Each row has a class, written as a number after it.
[ 294 -393  217  315  -93  131  -49  -21  589  362 -274   94  376 -212
   81   81 -454  102  417 -442  223 -290   31 -310  371 -143  177 -356
  266  -45  144  134 -129   25  195] => 0
[-101 -343  266 -192 -111 -456  181  201  254  -70  301 -190  152  187
 -174   45   10   55   19  198   61  -15   29  390 -367  106  -96   22
  105  170  109 -634   62   16   28] => 5
[-429 -562 -585 -449 -349    4   52 -195  396 -245 -108 -374  233 -278
 -779  165  406  265   40   79 -239  226 -206  -57  238 -264 -343  -68
  226  243   31 -526 -190  -73   70] => 3
[-425 -597 -628 -545 -404  -34   73 -205  318 -171  -93 -184  306 -429
 -777  117  352  179   44   42 -185  224 -192   -5  233 -355 -278 -100
  180  209   66 -553 -213  -63   46] => 2
[-125 -355  406 -221  -60 -365  139  132  323  -12  301 -284  211  142
 -400  178   69   76   96  271  123  -36   -9  326 -387   93  -76  177
  222  331  152 -747   -1  116  -48] => 6
[ -18  -46 -131  149   55 -118 -582 -209   27  -50  -56   12  160 -137
   73  -74  223  135  135 -144 -300 -158 -136   91 -262  117  -45 -128
 -101 -499 -298  -31  262  -48   62] => 2
[ 351  -39 -121  526 -104 -465 -397  -48 -177  440  482 -198   -7  -76
 -116  697 -478  480  519  633  129  106  113   13  790  -76 -367    3
  -48  183  578  -95  -37 -199  -54] => 3
[  -2   59  -96   67    4  -76 -543 -137  -41 -112  -56 -170   49 -359
  -99  -43  270  124   89  -82 -317 -100 -152   60 -379  123    2  -92
  -51 -448 -239   30  348   12   50] => 6
[-268 -516 -507 -525 -392  -61  128 -199  108 -108  -97 -306  247 -316
 -819  201  513  174   64  201 -274  353 -240   23   87 -396 -304  -55
  224  180  103 -399 -104  -12    5] => 1
[-331 -541 -420 -535 -364   31  202 -223   84 -157 -121 -375  231 -377
 -754  163  461  213   41  218 -253  349 -257    1   22 -453 -302  -87
  210  115  128 -355 -110  -38   30] => 5
[ 338  -11 -142  489  -80 -510 -412  -39 -182  331  422 -115 -122  -98
 -107  734 -418  434  470  637  147  122  126    7  762  -68 -314   96
  -19  244  637 -123  -98 -159  -88] => 7
[  58   18 -192   95   25 -170 -541 -189   85  -72  -85  -50  147  -71
   26  -55  251  166   73 -169 -299 -163 -154   75 -329  136  -66 -111
  -46 -504 -367  -56  288   24   80] => 3
[ 319  -87 -192  423  -37 -506 -293   49 -135  426  424 -154   42 -123
 -254  615 -447  477  364  662  200   41   67   48  789 -101 -288   12
  -88  280  629 -138  -92 -237 -108] => 3
[ 329 -348   11  307  -84  122   32  -66  618  403 -290   95  331 -207
  167   59 -435  167  424 -437  201 -332   50 -366  427 -168  227 -383
  253  -33  201  165 -149   15  125] => 7
[  12  -40    2  203   61   22 -592 -108    0  -77 -109  -70   85 -309
  -47   -7  235  127  188  -67 -247 -162 -169   -4 -226   61   48  -10
  -77 -389 -218   -7  269  -55   59] => 7
[ 493 -371   71  179 -189  -80  -66  -35  475  570 -374  195  370 -201
  -47   81 -416  166  492 -350  228 -191  -13 -255  349 -121  176 -217
  335   58  175    5 -205  109   91] => 0
[ 266  -95 -161  485  -42 -505 -450  -74 -227  400  368  -90   -5 -179
  -93  654 -392  446  534  652  155  113  116   39  821  -77 -244  110
 -148  235  596 -108  -68 -322 -109] => 2
[ 465 -405   21  219 -208  -26 -158  -79  464  580 -281  149  355 -336
  -44   91 -444  178  525 -314  204 -217  -31 -228  426 -154  136 -205
  303    0  231    3 -148   29   30] => 4
[ 397   25 -189  531  -31 -499 -447   15 -151  428  537 -149  -33 -142
 -136  770 -503  412  504  635  190   65  142   39  769 -105 -342   11
  -68  251  607 -129  -40 -178  -22] => 3
[-450 -559 -502 -283 -374  100  129 -171  207 -218   -5 -342  225 -275
 -762   96  363  235  112  186 -193  228 -256   32  257 -331 -339  -22
  136  149   66 -432 -303 -286   18] => 7
[-159 -308  264 -163 -220 -455  154  217  319  -84  247 -219  157   91
 -391  141  130   82   34  294   68   15    2  343 -302   28 -183  126
  218  247  179 -708   -4  101   21] => 1
[-125 -392  377 -204 -120 -465  235  203  342  -50  223 -142  166  208
 -137   37   -2   93  -13  206    4  -52   44  297 -400  135 -113    8
  142  198   63 -606  143   69  -36] => 4
[ 295 -141 -260  449  -65 -529 -262   15 -189  440  385  -51   41 -121
 -117  528 -559  442  390  563  221   38   98   21  804 -122 -237  -60
 -128  184  606  -73  -88 -218 -123] => 0
[ 248 -108 -215  463  -37 -510 -362   56 -112  367  348 -122  -33 -148
 -237  607 -394  457  421  661  119   91   62   28  781  -72 -281   34
  -97  263  614  -97  -66 -243 -152] => 2
[ 502 -365  152  244 -122  109 -115 -160  377  560 -279  112  341 -238
  -52  187 -394  149  640 -357  256 -243  -35 -259  372 -216  129 -276
  296  -25  199  119 -130  100  118] => 5
[-391 -588 -553 -493 -354  -60   24 -149  432 -264 -175 -254  197 -324
 -812  176  435  162   15   54 -297  283 -223  -86  191 -247 -318  -13
  281  313   22 -520 -169  -38   40] => 4
[ -57  -25  -40   63  108  -66 -527 -210   -1 -125 -175 -190   93 -290
  -65 -110  252  215  107 -119 -285 -101 -177  -38 -293  121   55 -112
  -65 -496 -290   97  345  -29   13] => 6
[-107 -352  371 -183 -110 -396  259  168  295  -15  275 -137  198  286
 -210  -30   19  116   56  197   74  -74   11  351 -413   73  -80    9
  162  155   55 -616   53  130  -12] => 1
[-112 -392  349 -171  -75 -395  135  200  355  -58  226 -275  154  160
 -341  190   60   74   77  228  113  -33    4  358 -406  108 -120  102
  189  280  175 -721    9  122  -10] => 0
[ 274 -123 -274  325  -74 -553 -267  -65 -171  390  373  -22   78  -66
 -115  463 -513  498  361  592  202   44   75   20  800 -135 -260 -114
  -73  243  543 -113 -137 -165 -135] => 1
[ 302   -6 -143  567  -27 -442 -490  -47 -185  407  503  -82  -47 -185
 -155  731 -431  397  549  650  169   60  120   53  823  -93 -351  167
  -89  269  594 -188 -102 -215  -78] => 4
[ 298   27  -98  599   -1 -458 -609  -84 -200  381  450 -145  -94  -83
 -105  764 -405  402  601  624  188  162  117   55  831  -76 -306  157
 -147  217  587 -151  -63 -273  -23] => 5
[  -6   60 -104   13   93 -112 -587 -161   -5 -102 -160  -47  132 -279
    6 -106  256  129   76 -119 -309  -94 -188   71 -431   60   53 -115
 -105 -507 -323   26  350  -25   32] => 2
[ -69 -323  416 -264  -77 -430  216  213  360    4  250 -217  262  237
 -300  129  -55  126   44  218  123  -82   16  325 -372   63  -77   26
  215  375  155 -711   76  120  -54] => 3
[-420 -544 -445 -562 -367  -76   54 -185  300 -199 -135 -367  222 -382
 -899  182  425  214   47   74 -233  301 -251  -44  220 -328 -294  -50
  252  251   58 -543 -178   92   27] => 5
[   7   80   -5   81   34  -52 -579 -130  -33 -101  -93 -123  132 -263
 -118  -44  220  158  109 -112 -289  -66 -203   29 -283  -10   -5  -88
  -24 -456 -295   43  354  -26   69] => 3
[ 326 -426  100  260 -120  187  -18  -68  636  404 -279  182  405 -153
   59   38 -457  139  435 -387  199 -282   -3 -320  405 -166  143 -318
  290   40  151   88 -152  -66  133] => 4
[ 301 -167 -104  472    8 -455 -226   54 -173  403  412 -145    8  -79
 -191  643 -431  424  420  661  202    2   83   87  702 -118 -267   78
  -88  273  645 -125 -122 -198 -120] => 0
[-396 -553 -629 -341 -487   13   94 -129  239 -235  -26 -274  196 -327
 -813   91  334  208   85  175 -219  248 -266   28  263 -298 -432  -25
  196  129    9 -445 -207 -244   17] => 4
[-155 -379  306 -188 -117 -445  131  152  324  -96  199 -174  278  138
 -126   -7    6  151   10  181   31  -62   31  295 -326   99  -99  -64
  136   95   73 -618   81   75   14] => 1
[ -21  -27 -134  121   64  -96 -524 -239  -27   29   -6  -17  160 -163
   -2 -115  243  124  103 -107 -251 -208 -164   86 -341  101    2  -79
 -118 -468 -309  -33  213  -53   52] => 6
[-421 -556 -557 -403 -324   -7  103 -201  204 -196  -31 -254  275 -228
 -753  123  348  188   79  113 -208  207 -238   41  297 -377 -364  -62
  134  163   -1 -400 -279 -196   34] => 1
[ 371  -17 -138  468  -96 -563 -503 -106 -280  430  491 -127  -36 -135
 -148  762 -334  447  592  655  144  135  108   95  786  -95 -354   55
  -62  180  573 -159 -100 -134  -52] => 1
[-186 -410  291  -72  -60 -411  101  228  319 -128  297 -228  157  106
 -269  169  137   20  -18  208    6  -18   49  383 -298   36 -116  137
  142  201  153 -675   25   53   53] => 0
[-392 -550 -585 -617 -363  -62   26 -246  324 -259 -144 -301  226 -362
 -787  166  422  228   24   39 -251  234 -202  -24  210 -291 -315 -121
  269  288   21 -542 -232  111   33] => 1
[  20   23  -60   88   14 -124 -564 -210    4  -88  -45   -2  171 -104
   18  -56  272  126  120 -107 -252 -129 -184   74 -310   97  -17 -113
  -72 -483 -328  -34  221    0  100] => 1
[-479 -612 -608 -543 -349  -19   -9 -132  388 -265  -79 -281  185 -396
 -861  156  442  169   15   62 -275  257 -216  -40  250 -308 -307  -17
  275  271   32 -600 -186   58   33] => 2
[-137 -319  256 -186 -130 -503  183  268  302 -133  266 -166   91  213
 -326  124  153   50  -14  272  -21   32   17  330 -358   68 -173  124
  216  236  106 -661   58  166    5] => 1
[ 302    6 -137  529  -60 -511 -495  -44 -208  406  484 -161 -114 -137
 -105  658 -417  433  488  649   98  116  105   47  720  -62 -325  104
  -55  192  578 -153  -96 -189  -67] => 7
[ 435 -357   97  142 -131  -60 -107 -100  485  454 -401  151  361 -167
    1  106 -382  164  465 -407  218 -167  -21 -250  392 -141  167 -274
  314   19  207   57 -164   64   79] => 5
[ 305  -96 -143  452   -7 -503 -301  -35 -164  432  400 -141   -5  -33
 -181  613 -359  473  420  657  182   68   64   49  774 -131 -276   11
  -78  197  611  -74 -115 -165 -123] => 1
[ 249  -22 -153  566  -28 -415 -544  -70 -226  339  454 -110  -82 -212
 -134  708 -353  406  556  651  160  123  131   63  774  -67 -329  155
 -103  187  606 -165  -75 -225  -51] => 2
[-206 -366  220 -155 -136 -468  168  227  276  -37  290 -157  220   38
 -289   85  108   69   11  270    4    2   14  342 -244  -60  -86  111
  161  206  158 -666   44   21  -18] => 2
[ 349 -360   86  323 -113  186   16  -56  637  421 -251  106  398  -95
  107   70 -412  117  424 -464  278 -313   55 -301  423 -110  152 -357
  267  -27  165   97 -156  -32  193] => 3
[  33   -2  -69   70  -24  -64 -480 -131   70 -117 -163 -102  129 -344
   16    3  162  187   94  -83 -291 -158 -191  -43 -262    0   56 -133
  -42 -437 -210   65  250  -31   41] => 7
[-134 -385  183 -135 -135 -406  128  150  338  -53  246 -207  182  128
 -143   52   75  102   60  203   -4    4   51  366 -377  109 -107   -5
  126  134  117 -639   84   14   -4] => 2
[-479 -580 -482 -503 -395   25   37 -157  364 -236  -47 -278  219 -390
 -859  183  443  179   30  135 -234  239 -225   11  203 -327 -342   73
  244  303   81 -655 -232  -35   33] => 4
[-458 -605 -609 -377 -388   75  195 -142  120 -169    7 -239  343 -328
 -723   41  280  186  118  159 -221  228 -254   26  291 -398 -374  -94
  127   88   57 -395 -256 -293   -8] => 2
[-127 -300  425 -246  -61 -430  168  136  300  -27  263 -271  219  307
 -218  137   64  122   43  277   57   -2   11  389 -417   62 -111   35
  138  254  150 -652   68   50  -42] => 1
[ 269  -89 -257  428  -82 -584 -281  -24 -137  378  391 -152  -41 -137
 -202  597 -404  483  409  594  183   34   76   43  772 -101 -277    6
  -57  208  628 -141 -116 -189 -148] => 7
[-455 -510 -595 -503 -274    9   54 -169  296 -332  -70 -271  154 -415
 -805  186  474  135   -6   81 -239  264 -179  -33  158 -358 -306  -19
  289  259   40 -531 -184  128   33] => 2
[-125 -399  121 -125 -145 -443  265  234  463  -76  233 -220  103  193
 -298  106  123   97  -52  292  -10   -5   28  287 -334   90 -159   95
  216  307  172 -664   78   80  -30] => 4
[ 353 -355    4  289 -107  -33 -131  -81  524  467 -308  143  289 -160
   80    2 -433  190  448 -371  170 -187   13 -289  446 -132  168 -234
  285  -14  137   60 -202  -24   91] => 7
[ -45   46  -97  100   71 -180 -638 -238    5 -135 -127  -22   78  -82
   88  -93  240  151  109 -190 -242 -110 -186   51 -295  141   -4 -118
 -124 -553 -346  -11  268  -26   76] => 5
[ 264  -30 -185  590  -16 -492 -445 -111 -288  413  402 -167  -60  -80
  -58  621 -413  479  519  661  186  116  120   46  858  -84 -307   65
 -174  175  583  -64  -43 -281  -94] => 5
[-495 -529 -647 -533 -347  -10   61 -158  309 -267  -62 -289  199 -412
 -739  154  398  165   19   83 -258  218 -183  -16  212 -326 -354  -42
  203  213   25 -547 -212  -24   49] => 2
[ 400 -342  -54  215 -162    1 -188  -48  459  473 -343  236  379 -267
   56   -2 -463  158  481 -356  171 -160    3 -244  407 -120  131 -273
  283  -23  179   49 -172  -70   99] => 2
[ 329    3  -84  525  -87 -460 -496  -79 -285  429  504 -139  -38  -94
 -113  739 -430  418  540  710  124  145  123   90  769  -80 -390  118
 -113  184  612 -134  -83 -188  -71] => 1
[  37    7   56  130   10   29 -581 -111   38  -31 -162 -145  175 -315
  -76  -17  260  186  125  -72 -308 -137 -196  -24 -273   81   -4  -60
  -50 -467 -260   14  323   -3   93] => 3
[-415 -519 -457 -523 -353  -51   40 -209  380 -230  -83 -400  213 -324
 -819  233  472  232   38   39 -199  274 -199  -31  244 -300 -281  -64
  265  258    7 -563 -206   51   64] => 3
